Below is a small trained network, with its code and all its weights. Each question gives an input and a target symbol and asks what happens when units are switched off, that is, made to give their printed mean instead of their output.

import numpy as np


def w(rows, s, z=0):
    codes = np.array(rows[::2]) - 128.0
    scale = np.full(codes.shape[1], s)
    scale[-1] = z or s
    return codes * scale


def f(y):
    return np.maximum(y, 0)


def softmax(a):
    e = np.exp(a - a.max(-1, keepdims=True))
    return e / e.sum(-1, keepdims=True)


def log_softmax(a):
    a = a - a.max(-1, keepdims=True)
    return a - np.log(np.exp(a).sum(-1, keepdims=True))


def net(x, mask):
    ids = ['αγδεζηθλμξστφψω'.index(c) for c in x.split()]
    T = len(ids)
    res = E[ids] + P[:T]
    u = 0
    for l in range(3):
        q, k, v = (res @ M[l].T for M in (Q, K, V))
        z = softmax(np.where(np.tri(T) > 0, q @ k.T / 4**0.5, -1e9)) @ v
        res = res + np.where(mask[u], z, O[l][:, -1]) @ O[l][:, :-1]
        u += 1
        y = f(res @ A[l][:, :-1].T + A[l][:, -1])
        res = res + np.where(mask[u : u + 12], y, B[l][:, -1]) @ B[l][:, :-1]
        u += 12
    return log_softmax(res[-1] @ U[:, :-1].T + U[:, -1])


Q, K, V, O, A, B = {}, {}, {}, {}, {}, {}
E = w([
[201,33,154],'α',
[121,99,102],'γ',
[52,243,131],'δ',
[174,51,170],'ε',
[169,63,144],'ζ',
[124,101,96],'η',
[79,99,108],'θ',
[86,108,93],'λ',
[151,92,71],'μ',
[158,85,127],'ξ',
[99,107,134],'σ',
[16,72,124],'τ',
[206,182,88],'φ',
[92,179,168],'ψ',
[218,249,243],'ω',
],0.018)
P = w([
[28,181,191],'0',
[86,65,142],'1',
[146,9,148],'2',
[187,2,125],'3',
[201,10,92],'4',
[193,34,96],'5',
[133,114,21],'6',
[177,85,53],'7',
[158,77,72],'8',
],0.0034)
Q[0] = w([
[91,215,161],'L0H1',
[149,137,115],'L0H1',
[84,247,57],'L0H1',
[186,111,166],'L0H1',
],0.011)
K[0] = w([
[70,109,167],'L0H1',
[111,128,9],'L0H1',
[127,189,189],'L0H1',
[206,147,65],'L0H1',
],0.011)
V[0] = w([
[99,113,177],'L0H1',
[1,123,134],'L0H1',
[226,178,173],'L0H1',
[146,187,163],'L0H1',
],0.0082)
O[0] = w([
[180,199,250,90],'L0H1',
[220,92,210,50],'L0H1',
[168,121,236,60],'L0H1',
[108,3,85,2],'L0H1',
],0.0058,0.0028)
A[0] = w([
[212,55,72,250],'L0N1',
[139,112,173,180],'L0N2',
[146,86,178,164],'L0N3',
[144,157,90,224],'L0N4',
[180,97,108,22],'L0N5',
[73,109,163,123],'L0N6',
[132,75,174,146],'L0N7',
[190,143,137,45],'L0N8',
[154,52,92,43],'L0N9',
[86,34,156,31],'L0N10',
[124,53,134,99],'L0N11',
[183,248,135,146],'L0N12',
],0.012,0.0023)
B[0] = w([
[90,115,184,255],'L0N1',
[125,62,151,148],'L0N2',
[124,87,110,157],'L0N3',
[168,108,151,168],'L0N4',
[87,159,106,156],'L0N5',
[157,141,146,143],'L0N6',
[153,128,56,157],'L0N7',
[133,154,254,140],'L0N8',
[98,156,102,191],'L0N9',
[102,173,96,164],'L0N10',
[114,221,111,171],'L0N11',
[131,145,194,158],'L0N12',
],0.0084,0.0099)
Q[1] = w([
[75,2,75],'L1H1',
[217,221,203],'L1H1',
[118,127,219],'L1H1',
[131,18,23],'L1H1',
],0.0054)
K[1] = w([
[84,255,178],'L1H1',
[66,5,157],'L1H1',
[166,133,176],'L1H1',
[103,187,88],'L1H1',
],0.0081)
V[1] = w([
[217,190,94],'L1H1',
[63,89,93],'L1H1',
[7,3,67],'L1H1',
[105,251,210],'L1H1',
],0.0063)
O[1] = w([
[171,91,177,6],'L1H1',
[80,35,165,184],'L1H1',
[41,8,184,237],'L1H1',
[167,255,189,191],'L1H1',
],0.009,0.0021)
A[1] = w([
[162,160,132,107],'L1N1',
[182,40,249,8],'L1N2',
[194,171,159,2],'L1N3',
[185,95,201,13],'L1N4',
[128,147,184,188],'L1N5',
[219,184,54,107],'L1N6',
[153,43,103,157],'L1N7',
[87,146,184,119],'L1N8',
[254,88,186,209],'L1N9',
[80,77,137,13],'L1N10',
[85,162,221,139],'L1N11',
[143,33,85,81],'L1N12',
],0.011,0.0038)
B[1] = w([
[153,114,64,182],'L1N1',
[136,200,169,197],'L1N2',
[118,82,171,205],'L1N3',
[108,149,221,164],'L1N4',
[152,102,2,198],'L1N5',
[77,121,209,230],'L1N6',
[108,86,124,246],'L1N7',
[127,142,4,192],'L1N8',
[87,89,178,194],'L1N9',
[130,138,2,246],'L1N10',
[119,137,41,222],'L1N11',
[89,126,133,254],'L1N12',
],0.0083,0.0057)
Q[2] = w([
[16,170,122],'L2H1',
[79,109,1],'L2H1',
[134,165,126],'L2H1',
[202,8,39],'L2H1',
],0.0076)
K[2] = w([
[113,98,66],'L2H1',
[100,200,156],'L2H1',
[251,130,95],'L2H1',
[129,57,123],'L2H1',
],0.013)
V[2] = w([
[230,2,126],'L2H1',
[72,177,95],'L2H1',
[245,211,86],'L2H1',
[183,138,54],'L2H1',
],0.0074)
O[2] = w([
[41,155,123,48],'L2H1',
[254,47,220,212],'L2H1',
[114,43,218,2],'L2H1',
[145,97,83,132],'L2H1',
],0.01,0.0088)
A[2] = w([
[147,169,80,222],'L2N1',
[85,76,181,2],'L2N2',
[169,178,190,53],'L2N3',
[83,85,89,30],'L2N4',
[119,160,139,43],'L2N5',
[156,89,109,144],'L2N6',
[156,146,77,162],'L2N7',
[249,140,134,50],'L2N8',
[175,97,141,112],'L2N9',
[102,82,122,142],'L2N10',
[58,124,136,221],'L2N11',
[126,188,97,208],'L2N12',
],0.013,0.0057)
B[2] = w([
[119,105,188,254],'L2N1',
[100,207,73,135],'L2N2',
[143,108,2,189],'L2N3',
[160,208,129,216],'L2N4',
[208,134,16,133],'L2N5',
[83,176,138,201],'L2N6',
[221,40,169,239],'L2N7',
[41,168,100,228],'L2N8',
[117,138,96,182],'L2N9',
[63,211,1,178],'L2N10',
[71,186,202,183],'L2N11',
[115,98,251,219],'L2N12',
],0.0056,0.011)
U = w([
[70,138,111,110],'α',
[137,125,231,253],'γ',
[180,83,9,28],'δ',
[135,103,137,215],'ε',
[140,95,154,199],'ζ',
[43,158,31,141],'η',
[40,147,176,130],'θ',
[89,137,117,59],'λ',
[79,129,135,139],'μ',
[88,132,98,78],'ξ',
[72,115,115,136],'σ',
[107,130,104,48],'τ',
[143,223,104,91],'φ',
[62,130,119,132],'ψ',
[93,145,112,60],'ω',
],0.012,0.0079)

Each question gives the input, a string of symbols that net reads in full, and the target symbol t.
The units are the heads (4 rows each of Q, K, V and O) and the neurons (one row each of A and B). Each row of codes is followed by its name. A weight is (code - 128) times the scale printed after its matrix; where a second scale follows, it is the last column's (O, A, B and U).
mask holds one flag per unit, layer by layer, with each layer's heads first. A switched-off unit (its flag False) gives its mean, the last column of its rows in O or B, instead of its output. The means were averaged over made-up inputs and are rounded, as every weight is.
A unit's drop is (log p(t) with every unit on - log p(t) with that unit switched off) / (log p(t) with every unit on - log p(t) with every unit switched off).
The circuit of an input: a set's keep is (log p(t) with only the set's units on - log p(t) with every unit switched off) / (log p(t) with every unit on - log p(t) with every unit switched off). Starting from the 12 units with the biggest drops (on a tie, the unit counted first), units are removed one at a time, each time the one whose removal leaves the highest keep (on an exact tie, the one counted first), for as long as the keep stays at least 0.8.
circuit, biggest first: the units of the circuit, biggest drop first
top k neurons: the k neurons with the biggest drops, biggest first
k most important neurons of layer l: the k neurons of layer l with the biggest drops, biggest first
input α ψ μ η μ ε τ ε σ, target δ: circuit, biggest first	[L1H1; L2H1; L1N6; L2N12]
input ε ω η α, target φ: circuit, biggest first	[L1H1]
input μ ε ω ω τ, target φ: top 2 neurons	[L1N6; L2N3]
input μ τ ε, target δ: circuit, biggest first	[L1N10; L2H1; L1H1]
input λ φ μ ω μ, target φ: top 2 neurons	[L1N9; L0N1]
input τ γ μ ξ ε τ η, target δ: circuit, biggest first	[L1H1; L2H1; L1N10]
input γ τ ε, target δ: 2 most important neurons of layer 1	[L1N10; L1N6]
input ε φ ε μ τ τ τ, target δ: circuit, biggest first	[L2H1; L0N10; L1N8]
input μ γ φ, target γ: top 2 neurons	[L2N12; L2N10]
input μ μ τ ε ζ, target δ: circuit, biggest first	[L1N10; L2H1; L1H1]
input ε μ τ α, target δ: top 2 neurons	[L1N10; L0N10]
input τ ξ θ, target δ: circuit, biggest first	[L2H1; L1N10]
input σ ε ε τ, target δ: circuit, biggest first	[L2H1; L1N10; L1N8]
input μ μ μ, target η: top 2 neurons	[L2N10; L1N10]
input ζ η η η θ τ θ, target δ: 3 most important neurons of layer 0	[L0N10; L0N4; L0N11]
input τ λ γ τ δ, target δ: 2 most important neurons of layer 1	[L1N11; L1N8]
input γ τ ε γ ω η, target φ: 3 most important neurons of layer 2	[L2N3; L2N7; L2N8]
input η μ μ ε μ, target η: circuit, biggest first	[L1H1; L2N10; L0N12; L0H1]
input μ θ α, target η: top neuron	[L0N3]
input ζ ξ μ λ μ μ φ μ, target γ: top 2 neurons	[L2N12; L0N12]
input λ τ μ μ τ ε ε ω μ, target φ: top 3 neurons	[L1N9; L0N12; L1N4]
input ω φ σ μ ω λ, target φ: 3 most important neurons of layer 1	[L1N6; L1N9; L1N3]
input ζ σ ω ζ α, target φ: top neuron	[L1N6]
input γ θ γ τ η, target δ: 3 most important neurons of layer 1	[L1N10; L1N6; L1N3]
